Below are the code and all the weights of a small trained network. Each question names an input and a class and asks about switching units off, where a switched-off unit gives its printed mean instead of its output.

import numpy as np


def w(rows, s, z=0):
    codes = np.array(rows[::2]) - 128.0
    scale = np.full(codes.shape[1], s)
    scale[-1] = z or s
    return codes * scale


def norm(h):
    return h / np.sqrt((h * h).mean(-1, keepdims=True) + 1e-5)


def f(y):
    return y / 2 * (1 + np.tanh(0.7978845608 * (y + 0.044715 * y**3)))


def log_softmax(a):
    a = a - a.max(-1, keepdims=True)
    return a - np.log(np.exp(a).sum(-1, keepdims=True))


def net(x, mask):
    res = np.array(x, float).reshape(1, 8) / 4 @ E
    u = 0
    for l in range(4):
        y = f(norm(res) @ A[l][:, :-1].T + A[l][:, -1])
        res = res + np.where(mask[u : u + 8], y, B[l][:, -1]) @ B[l][:, :-1]
        u += 8
    return log_softmax(norm(res)[-1] @ U[:, :-1].T + U[:, -1])


A, B = {}, {}
E = w([
[110,174,100,95,179,97,116,133,250,160,106],'x0',
[196,137,90,36,100,70,139,153,150,157,112],'x1',
[253,151,155,176,96,84,117,229,153,207,192],'x2',
[158,189,164,91,149,129,126,145,97,97,221],'x3',
[119,125,194,182,150,117,151,168,129,140,188],'x4',
[202,229,165,112,238,241,223,151,116,64,84],'x5',
[131,129,100,79,181,58,160,163,127,117,112],'x6',
[109,70,252,134,106,155,143,135,171,50,63],'x7',
],0.0062)
A[0] = w([
[83,109,206,64,84,109,14,144,132,161,214,64],'0.n1',
[144,143,78,43,211,80,124,3,143,145,82,142],'0.n2',
[162,163,128,94,105,128,132,126,66,54,113,110],'0.n3',
[121,210,106,164,72,50,96,170,146,239,121,160],'0.n4',
[94,225,128,102,121,97,28,93,63,152,175,5],'0.n5',
[150,166,102,150,118,136,129,165,127,82,160,172],'0.n6',
[90,149,98,75,196,160,172,212,182,131,174,95],'0.n7',
[141,179,53,99,94,102,133,28,95,169,178,7],'0.n8',
],0.0056,0.0011)
B[0] = w([
[110,70,183,98,72,114,106,86,112,113,145,206],'0.n1',
[75,215,89,103,93,108,168,151,152,132,114,252],'0.n2',
[138,107,213,92,204,61,165,87,171,171,97,176],'0.n3',
[129,107,177,123,173,219,108,90,206,195,177,237],'0.n4',
[134,111,148,73,203,159,96,13,41,134,180,176],'0.n5',
[126,125,215,130,196,59,1,139,137,194,166,154],'0.n6',
[107,143,73,37,118,51,231,220,70,187,95,200],'0.n7',
[106,105,26,125,208,199,50,90,89,110,178,202],'0.n8',
],0.0064,0.0037)
A[1] = w([
[126,215,125,96,69,110,105,92,184,185,125,216],'1.n1',
[100,58,23,103,182,171,92,167,28,152,179,53],'1.n2',
[123,82,126,117,130,85,132,67,125,137,124,198],'1.n3',
[100,61,193,178,205,210,200,172,134,82,161,173],'1.n4',
[83,77,169,156,101,202,124,108,162,223,182,122],'1.n5',
[200,170,21,143,141,31,97,83,114,64,240,94],'1.n6',
[13,208,3,102,39,121,93,93,130,144,11,2],'1.n7',
[166,78,144,156,54,137,91,118,85,63,152,131],'1.n8',
],0.0055,0.0023)
B[1] = w([
[60,102,128,78,141,121,139,227,136,140,31,204],'1.n1',
[104,114,74,76,102,187,51,119,97,157,254,208],'1.n2',
[150,82,114,17,81,141,66,81,160,44,83,177],'1.n3',
[123,104,91,208,77,190,125,62,117,195,60,231],'1.n4',
[187,188,15,185,142,134,131,160,178,121,104,214],'1.n5',
[108,167,168,112,156,210,90,7,75,179,139,185],'1.n6',
[220,126,44,125,137,198,84,174,161,24,69,254],'1.n7',
[96,206,168,188,146,129,219,111,154,45,184,175],'1.n8',
],0.0071,0.0039)
A[2] = w([
[135,61,151,167,166,211,141,88,4,79,56,75],'2.n1',
[96,4,176,165,48,34,61,75,171,121,149,152],'2.n2',
[233,110,212,62,159,172,162,148,161,164,143,103],'2.n3',
[210,154,137,199,173,170,129,200,116,126,150,66],'2.n4',
[182,64,191,107,165,168,120,143,165,254,111,15],'2.n5',
[154,106,92,169,111,99,145,176,246,182,118,92],'2.n6',
[160,121,148,101,108,207,133,82,131,170,68,85],'2.n7',
[85,113,152,223,157,173,224,31,130,93,111,6],'2.n8',
],0.0057,0.0012)
B[2] = w([
[178,75,139,169,96,217,181,141,150,209,139,254],'2.n1',
[105,157,130,60,75,86,131,185,208,102,175,229],'2.n2',
[162,131,72,177,166,168,121,183,62,100,108,196],'2.n3',
[146,114,136,87,116,148,115,200,57,15,76,175],'2.n4',
[204,131,251,202,154,122,105,107,181,151,119,182],'2.n5',
[169,66,123,189,178,92,15,71,126,254,164,201],'2.n6',
[104,174,91,177,71,125,139,114,127,174,85,190],'2.n7',
[92,143,115,180,85,84,222,103,93,143,128,235],'2.n8',
],0.0082,0.0038)
A[3] = w([
[183,197,204,151,137,182,127,144,64,131,83,32],'3.n1',
[115,58,135,184,139,178,175,96,91,98,84,227],'3.n2',
[106,129,55,204,125,152,127,137,162,145,54,252],'3.n3',
[169,77,107,140,2,139,51,106,223,136,182,152],'3.n4',
[160,139,95,96,108,98,107,137,174,130,142,110],'3.n5',
[143,205,114,58,215,119,65,119,57,134,98,112],'3.n6',
[174,165,226,143,106,83,136,169,156,122,172,139],'3.n7',
[50,67,156,171,89,167,135,123,52,93,77,174],'3.n8',
],0.0076,0.0014)
B[3] = w([
[188,160,73,152,23,80,137,149,67,67,199,198],'3.n1',
[42,149,64,167,171,162,141,35,173,244,171,215],'3.n2',
[149,63,93,94,129,169,166,140,148,115,130,236],'3.n3',
[121,75,253,73,160,87,191,107,48,106,84,253],'3.n4',
[174,109,239,153,121,127,186,117,151,52,62,161],'3.n5',
[12,192,153,165,209,39,131,134,120,114,208,227],'3.n6',
[125,104,65,68,26,84,70,103,16,83,100,174],'3.n7',
[158,194,152,173,90,189,156,204,211,102,120,197],'3.n8',
],0.0066,0.0065)
U = w([
[56,140,109,76,179,154,46,40,82,167,213,232],'0',
[94,92,32,65,126,177,97,108,212,57,14,113],'1',
[92,135,128,244,60,217,245,114,142,162,112,204],'2',
[133,63,93,89,146,171,127,123,98,139,105,5],'3',
[189,11,194,141,145,77,23,139,178,240,98,96],'4',
[253,191,134,180,118,98,98,212,19,108,146,58],'5',
[86,55,231,60,23,64,147,127,122,44,138,167],'6',
[82,210,108,68,226,54,204,212,137,156,101,140],'7',
],0.011,0.002)

Each question gives the input, the list of numbers given to net, and the class t.
The units are the neurons (one row each of A and B). Each row of codes is followed by its name. A weight is (code - 128) times the scale printed after its matrix; where a second scale follows, it is the last column's (A, B and U).
mask holds one flag per neuron, layer by layer. A switched-off neuron (its flag False) gives its mean, the last column of its row in B, instead of its output. The means were averaged over made-up inputs and are rounded, as every weight is.
A unit's drop is (log p(t) with every unit on - log p(t) with that unit switched off) / (log p(t) with every unit on - log p(t) with every unit switched off).
The circuit of an input: a set's keep is (log p(t) with only the set's units on - log p(t) with every unit switched off) / (log p(t) with every unit on - log p(t) with every unit switched off). Starting from the 12 units with the biggest drops (on a tie, the unit counted first), units are removed one at a time, each time the one whose removal leaves the highest keep (on an exact tie, the one counted first), for as long as the keep stays at least 0.8.
circuit, biggest first: the units of the circuit, biggest drop first
top k neurons: the k neurons with the biggest drops, biggest first
top k neurons in layer l: the k neurons of layer l with the biggest drops, biggest first
input [-8,-8,7,-6,4,-7,-1,-3], class 6: top neuron in layer 3	[3.n4]
input [3,7,-1,3,-6,3,-7,-2], class 7: circuit, biggest first	[3.n6; 1.n1]
input [0,6,1,7,8,0,1,-4], class 0: top 2 neurons	[0.n5; 1.n6]
input [-3,-2,8,-7,-7,-2,-1,-6], class 4: circuit, biggest first	[0.n4; 2.n5]
input [3,-2,6,1,5,-4,-8,6], class 6: top 2 neurons in layer 3	[3.n4; 3.n7]
input [-4,-2,6,-2,6,-4,4,-4], class 4: top 3 neurons	[0.n4; 1.n5; 2.n6]
input [8,-1,1,-4,-4,-3,-7,8], class 4: top 3 neurons in layer 2	[2.n6; 2.n4; 2.n8]
input [-1,-2,-6,6,7,-3,1,3], class 2: top 2 neurons	[1.n4; 2.n8]
input [-2,-5,6,8,-4,-4,-7,-1], class 6: top 2 neurons	[0.n1; 3.n4]
input [8,1,4,-4,2,5,-1,-1], class 4: top 2 neurons	[2.n6; 2.n5]
input [8,3,-3,-3,8,-5,7,-6], class 4: top 2 neurons	[0.n4; 2.n6]
input [-8,-6,3,7,0,1,8,2], class 2: top 3 neurons	[1.n4; 3.n2; 2.n1]
input [8,-4,-8,6,-1,6,-4,3], class 2: circuit, biggest first	[1.n4; 2.n8]
input [3,-2,7,-8,0,5,-7,-3], class 4: circuit, biggest first	[2.n6]
input [2,-5,-6,-6,0,-7,-4,-2], class 1: top 2 neurons in layer 1	[1.n7; 1.n5]
input [6,-7,-1,-5,3,-7,6,6], class 6: top 2 neurons	[2.n2; 3.n4]
input [-5,4,-2,-3,-3,-1,6,-4], class 0: top 4 neurons	[0.n8; 1.n2; 1.n6; 3.n6]
input [8,-4,5,7,-4,-2,-8,0], class 4: top 2 neurons	[0.n4; 1.n5]
input [-3,5,3,-6,-6,0,1,-7], class 0: top 2 neurons	[0.n8; 1.n2]
input [7,0,8,4,-6,1,2,-7], class 0: circuit, biggest first	[1.n6]
input [7,7,-2,6,-1,7,-8,6], class 7: top 2 neurons in layer 0	[0.n7; 0.n4]
